Here is a tiny trained network, its code and every weight. The questions are about switching its units off for an input and a class, where a switched-off unit gives its printed mean instead of its output.

import numpy as np


def w(rows, s, z=0):
    codes = np.array(rows[::2]) - 128.0
    scale = np.full(codes.shape[1], s)
    scale[-1] = z or s
    return codes * scale


def f(y):
    return np.maximum(y, 0)


def log_softmax(a):
    a = a - a.max(-1, keepdims=True)
    return a - np.log(np.exp(a).sum(-1, keepdims=True))


def net(x, mask):
    res = np.array(x, float).reshape(1, 6) / 4 @ E
    y = f(res @ A[0][:, :-1].T + A[0][:, -1])
    res = res + np.where(mask, y, B[0][:, -1]) @ B[0][:, :-1]
    return log_softmax(res[-1] @ U[:, :-1].T + U[:, -1])


A, B = {}, {}
E = w([
[126,33,181,111,12],'x0',
[39,101,79,189,207],'x1',
[138,121,131,131,132],'x2',
[137,120,130,133,133],'x3',
[147,53,1,46,183],'x4',
[187,74,150,162,161],'x5',
],0.0086)
A[0] = w([
[75,175,213,185,168,1],'n1',
[94,158,182,201,124,173],'n2',
[65,81,136,162,114,138],'n3',
[142,105,200,137,2,118],'n4',
[184,102,90,41,101,115],'n5',
[160,152,233,160,13,56],'n6',
[65,103,133,112,93,157],'n7',
[188,221,148,102,166,123],'n8',
],0.0086,0.0051)
B[0] = w([
[79,104,180,63,210,185],'n1',
[93,114,208,134,104,220],'n2',
[108,106,193,84,155,173],'n3',
[198,135,42,163,72,247],'n4',
[117,148,254,67,92,195],'n5',
[241,153,37,171,150,254],'n6',
[128,112,151,132,124,172],'n7',
[91,72,229,120,107,189],'n8',
],0.0086,0.0087)
U = w([
[111,110,206,168,73,182],'0',
[82,92,179,99,173,183],'1',
[130,133,5,171,168,4],'2',
],0.012,0.0021)

Each question gives the input, the list of numbers given to net, and the class t.
The units are the neurons (one row each of A and B). Each row of codes is followed by its name. A weight is (code - 128) times the scale printed after its matrix; where a second scale follows, it is the last column's (A, B and U).
mask holds one flag per neuron, in row order. A switched-off neuron (its flag False) gives its mean, the last column of its row in B, instead of its output. The means were averaged over made-up inputs and are rounded, as every weight is.
A unit's drop is (log p(t) with every unit on - log p(t) with that unit switched off) / (log p(t) with every unit on - log p(t) with every unit switched off).
The circuit of an input: a set's keep is (log p(t) with only the set's units on - log p(t) with every unit switched off) / (log p(t) with every unit on - log p(t) with every unit switched off). Starting from all 8 units, units are removed one at a time, each time the one whose removal leaves the highest keep (on an exact tie, the one counted first), for as long as the keep stays at least 0.8.
circuit, biggest first: the units of the circuit, biggest drop first
k most important neurons: the k neurons with the biggest drops, biggest first
drop of u: that unit's drop, to one decimal
input [-7,1,-8,-5,-4,4], class 1: 2 most important neurons => n1, n4
input [2,0,-4,-7,8,-6], class 0: 3 most important neurons => n5, n1, n3
input [1,-8,-2,-2,-6,5], class 2: circuit, biggest first => n6
input [4,-5,-3,0,-4,1], class 2: circuit, biggest first => n6, n4
input [-1,-1,3,6,7,-2], class 1: 3 most important neurons => n5, n6, n4
input [-4,-2,-7,8,3,-1], class 1: 3 most important neurons => n6, n4, n8
input [8,-5,-4,5,-6,3], class 2: 2 most important neurons => n6, n4
input [4,-1,-6,-3,-8,-7], class 2: 2 most important neurons => n6, n4
input [-2,0,0,-1,5,5], class 1: 3 most important neurons => n6, n4, n5
input [6,-2,-6,0,-6,1], class 2: drop of n4 => 0.2
input [3,-6,-6,2,-3,8], class 2: drop of n4 => 0.1
input [4,-3,-7,-1,-6,7], class 2: drop of n6 => 0.5
